Here is a tiny trained network, its code and every weight. The questions are about switching its units off for an input and a class, where a switched-off unit gives its printed mean instead of its output.

import numpy as np


def w(rows, s, z=0):
    codes = np.array(rows[::2]) - 128.0
    scale = np.full(codes.shape[1], s)
    scale[-1] = z or s
    return codes * scale


def norm(h):
    return h / np.sqrt((h * h).mean(-1, keepdims=True) + 1e-5)


def f(y):
    return np.maximum(y, 0)


def log_softmax(a):
    a = a - a.max(-1, keepdims=True)
    return a - np.log(np.exp(a).sum(-1, keepdims=True))


def net(x, mask):
    res = np.array(x, float).reshape(1, 5) / 4 @ E
    u = 0
    for l in range(3):
        y = f(norm(res) @ A[l][:, :-1].T + A[l][:, -1])
        res = res + np.where(mask[u : u + 3], y, B[l][:, -1]) @ B[l][:, :-1]
        u += 3
    return log_softmax(norm(res)[-1] @ U[:, :-1].T + U[:, -1])


A, B = {}, {}
E = w([
[226,222,102,172,171,158,94,88,43,230,199],'x0',
[96,100,227,105,204,5,142,44,120,111,69],'x1',
[138,127,136,121,196,145,46,239,183,90,72],'x2',
[192,254,165,24,119,113,109,187,163,71,164],'x3',
[157,124,208,126,169,71,127,184,62,124,167],'x4',
],0.004)
A[0] = w([
[107,158,104,56,47,101,212,81,207,119,144,51],'0.n1',
[125,98,22,155,150,208,61,146,190,162,82,89],'0.n2',
[208,103,254,32,140,17,129,176,105,118,143,2],'0.n3',
],0.0042,0.0034)
B[0] = w([
[111,130,200,192,122,190,222,169,253,85,86,199],'0.n1',
[67,114,88,110,100,138,98,152,205,197,141,248],'0.n2',
[49,167,106,42,249,40,47,90,54,86,105,253],'0.n3',
],0.0062,0.0031)
A[1] = w([
[156,150,89,183,114,199,41,152,141,127,97,9],'1.n1',
[185,217,125,23,97,126,151,189,144,123,154,137],'1.n2',
[182,123,148,117,157,141,85,253,178,77,123,1],'1.n3',
],0.0046,0.0024)
B[1] = w([
[118,98,101,2,52,174,158,147,144,91,177,198],'1.n1',
[120,113,180,220,93,124,147,79,150,117,130,255],'1.n2',
[181,196,148,218,187,120,137,178,142,105,128,195],'1.n3',
],0.0069,0.0031)
A[2] = w([
[172,139,85,131,76,120,84,64,25,254,233,89],'2.n1',
[95,27,137,175,164,93,197,131,129,139,11,3],'2.n2',
[118,169,87,136,24,163,180,98,160,153,136,29],'2.n3',
],0.0051,0.0024)
B[2] = w([
[254,32,58,113,58,148,178,163,39,244,178,252],'2.n1',
[103,82,195,220,157,139,189,10,188,79,52,224],'2.n2',
[148,137,178,113,177,40,101,100,68,150,122,223],'2.n3',
],0.0069,0.0042)
U = w([
[36,82,19,108,62,228,49,232,245,147,111,173],'0',
[224,253,168,199,47,234,180,220,216,40,190,120],'1',
[14,22,175,193,157,125,230,12,198,39,27,131],'2',
[215,113,207,236,171,34,161,48,46,222,155,228],'3',
[136,212,187,213,166,103,62,208,89,64,196,2],'4',
[232,25,2,95,11,220,172,184,7,235,232,146],'5',
[41,194,210,23,242,21,41,141,33,22,83,126],'6',
],0.008,0.0063)

Each question gives the input, the list of numbers given to net, and the class t.
The units are the neurons (one row each of A and B). Each row of codes is followed by its name. A weight is (code - 128) times the scale printed after its matrix; where a second scale follows, it is the last column's (A, B and U).
mask holds one flag per neuron, layer by layer. A switched-off neuron (its flag False) gives its mean, the last column of its row in B, instead of its output. The means were averaged over made-up inputs and are rounded, as every weight is.
A unit's drop is (log p(t) with every unit on - log p(t) with that unit switched off) / (log p(t) with every unit on - log p(t) with every unit switched off).
The circuit of an input: a set's keep is (log p(t) with only the set's units on - log p(t) with every unit switched off) / (log p(t) with every unit on - log p(t) with every unit switched off). Starting from all 9 units, units are removed one at a time, each time the one whose removal leaves the highest keep (on an exact tie, the one counted first), for as long as the keep stays at least 0.8.
units of the circuit, in order: the units of the circuit, biggest drop first
k most important neurons: the k neurons with the biggest drops, biggest first
top k neurons in layer l: the k neurons of layer l with the biggest drops, biggest first
drop when u is switched off: that unit's drop, to one decimal
input [-1,-7,3,-3,5], class 0: units of the circuit, in order -> 2.n1
input [2,8,4,-8,5], class 2: 3 most important neurons -> 2.n2, 2.n1, 2.n3
input [-1,-2,-3,1,-2], class 2: 3 most important neurons -> 0.n1, 2.n1, 2.n3
input [2,2,0,1,-7], class 0: 3 most important neurons -> 0.n2, 2.n2, 1.n2
input [-4,-4,-4,1,1], class 1: top 2 neurons in layer 0 -> 0.n1, 0.n3
input [4,2,-3,-7,-2], class 5: 3 most important neurons -> 2.n1, 0.n1, 1.n2
input [-3,0,6,-6,-5], class 0: 2 most important neurons -> 0.n2, 1.n2
input [5,6,0,7,-3], class 6: 2 most important neurons -> 0.n3, 2.n1
input [1,8,-2,-2,0], class 2: top 2 neurons in layer 2 -> 2.n2, 2.n1
input [1,3,5,-5,-6], class 0: 3 most important neurons -> 0.n2, 1.n2, 0.n1
input [-7,-8,-5,2,-2], class 1: 3 most important neurons -> 0.n1, 2.n2, 0.n3
input [2,2,-4,7,-4], class 1: 3 most important neurons -> 0.n1, 2.n2, 2.n1
input [5,1,-1,3,-4], class 5: top 2 neurons in layer 2 -> 2.n1, 2.n2
input [-4,-3,5,1,3], class 1: units of the circuit, in order -> 1.n3
input [-1,6,-5,3,4], class 6: drop when 0.n3 is switched off -> 0.2
input [4,5,1,6,1], class 6: drop when 0.n3 is switched off -> 0.4
input [5,8,-2,3,6], class 6: drop when 0.n3 is switched off -> 1.0
input [4,0,-3,-8,-2], class 5: drop when 0.n1 is switched off -> 0.1
